Below is a small trained network, with its code and all its weights. Each question gives an input and a class and asks what happens when units are switched off, that is, made to give their printed mean instead of their output.

import numpy as np


def w(rows, s, z=0):
    codes = np.array(rows[::2]) - 128.0
    scale = np.full(codes.shape[1], s)
    scale[-1] = z or s
    return codes * scale


def f(y):
    return y / 2 * (1 + np.tanh(0.7978845608 * (y + 0.044715 * y**3)))


def log_softmax(a):
    a = a - a.max(-1, keepdims=True)
    return a - np.log(np.exp(a).sum(-1, keepdims=True))


def net(x, mask):
    res = np.array(x, float).reshape(1, 6) / 4 @ E
    y = f(res @ A[0][:, :-1].T + A[0][:, -1])
    res = res + np.where(mask, y, B[0][:, -1]) @ B[0][:, :-1]
    return log_softmax(res[-1] @ U[:, :-1].T + U[:, -1])


A, B = {}, {}
E = w([
[89,204,156,86,231,145,56,54,15],'x0',
[124,101,153,95,120,138,112,111,156],'x1',
[194,54,179,253,239,103,112,97,152],'x2',
[142,160,90,111,141,102,108,104,163],'x3',
[100,57,139,123,86,112,111,96,108],'x4',
[32,32,27,167,176,242,186,90,169],'x5',
],0.012)
A[0] = w([
[68,151,105,54,115,155,128,156,70,149],'neuron 1',
[115,160,142,92,193,169,98,57,38,156],'neuron 2',
[89,151,115,75,83,163,116,180,130,254],'neuron 3',
[128,129,96,149,59,74,139,186,173,234],'neuron 4',
[157,164,206,106,143,65,100,115,92,173],'neuron 5',
[109,171,164,89,117,108,105,162,73,245],'neuron 6',
[115,156,160,156,193,179,58,60,79,110],'neuron 7',
[149,117,145,124,111,117,96,148,136,125],'neuron 8',
[64,93,54,141,170,209,184,86,158,162],'neuron 9',
[156,110,179,250,167,120,81,96,162,198],'neuron 10',
[152,111,162,152,133,132,163,139,167,127],'neuron 11',
],0.014,0.0094)
B[0] = w([
[93,174,60,101,102,166,72,119,176,206],'neuron 1',
[4,151,98,65,206,106,70,59,166,231],'neuron 2',
[140,229,130,142,43,173,113,74,94,211],'neuron 3',
[179,116,202,168,95,198,109,103,102,200],'neuron 4',
[111,134,142,126,76,50,129,174,154,216],'neuron 5',
[135,128,81,82,46,54,59,146,65,216],'neuron 6',
[44,106,173,43,187,87,166,101,67,212],'neuron 7',
[177,122,128,134,149,118,95,108,139,145],'neuron 8',
[79,103,30,180,150,249,212,128,129,253],'neuron 9',
[159,19,185,117,154,94,205,175,162,217],'neuron 10',
[178,120,94,153,165,101,109,149,151,156],'neuron 11',
],0.012,0.029)
U = w([
[198,180,192,117,37,158,45,94,47,216],'0',
[215,94,176,172,91,55,132,162,168,252],'1',
[111,173,51,192,28,201,187,67,131,113],'2',
[141,44,44,199,150,161,144,170,209,133],'3',
[74,165,35,94,70,59,34,98,142,103],'4',
[79,124,197,98,143,2,117,122,112,39],'5',
[43,166,7,102,165,210,49,67,157,50],'6',
[51,101,115,98,224,162,187,51,99,53],'7',
],0.0097,0.0046)

Each question gives the input, the list of numbers given to net, and the class t.
The units are the neurons (one row each of A and B). Each row of codes is followed by its name. A weight is (code - 128) times the scale printed after its matrix; where a second scale follows, it is the last column's (A, B and U).
mask holds one flag per neuron, in row order. A switched-off neuron (its flag False) gives its mean, the last column of its row in B, instead of its output. The means were averaged over made-up inputs and are rounded, as every weight is.
A unit's drop is (log p(t) with every unit on - log p(t) with that unit switched off) / (log p(t) with every unit on - log p(t) with every unit switched off).
unit that matters most: the unit with the biggest drop
k most important neurons: the k neurons with the biggest drops, biggest first
drop of u: that unit's drop, to one decimal
input [0,2,4,7,6,2], class 3: unit that matters most : neuron 2
input [8,3,0,8,-3,-3], class 4: 3 most important neurons : neuron 10; neuron 2; neuron 6
input [8,-7,-8,-4,-6,0], class 4: 2 most important neurons : neuron 6; neuron 9
input [0,-2,3,-5,4,-7], class 1: 2 most important neurons : neuron 2; neuron 7
input [-7,-5,1,5,-3,-3], class 1: 2 most important neurons : neuron 9; neuron 3
input [0,-2,0,-1,-4,3], class 2: 2 most important neurons : neuron 2; neuron 7
input [-1,-6,-3,2,8,-2], class 0: 2 most important neurons : neuron 9; neuron 2
input [0,-7,0,-4,-1,-6], class 0: 3 most important neurons : neuron 2; neuron 10; neuron 7
input [5,2,1,4,-6,-6], class 5: 3 most important neurons : neuron 7; neuron 9; neuron 1
input [8,8,8,2,-1,-8], class 5: drop of neuron 11 : 0.0
input [-1,5,-4,-3,5,-4], class 0: drop of neuron 2 : 0.1
input [3,-2,-5,-7,0,-1], class 4: drop of neuron 9 : 0.5
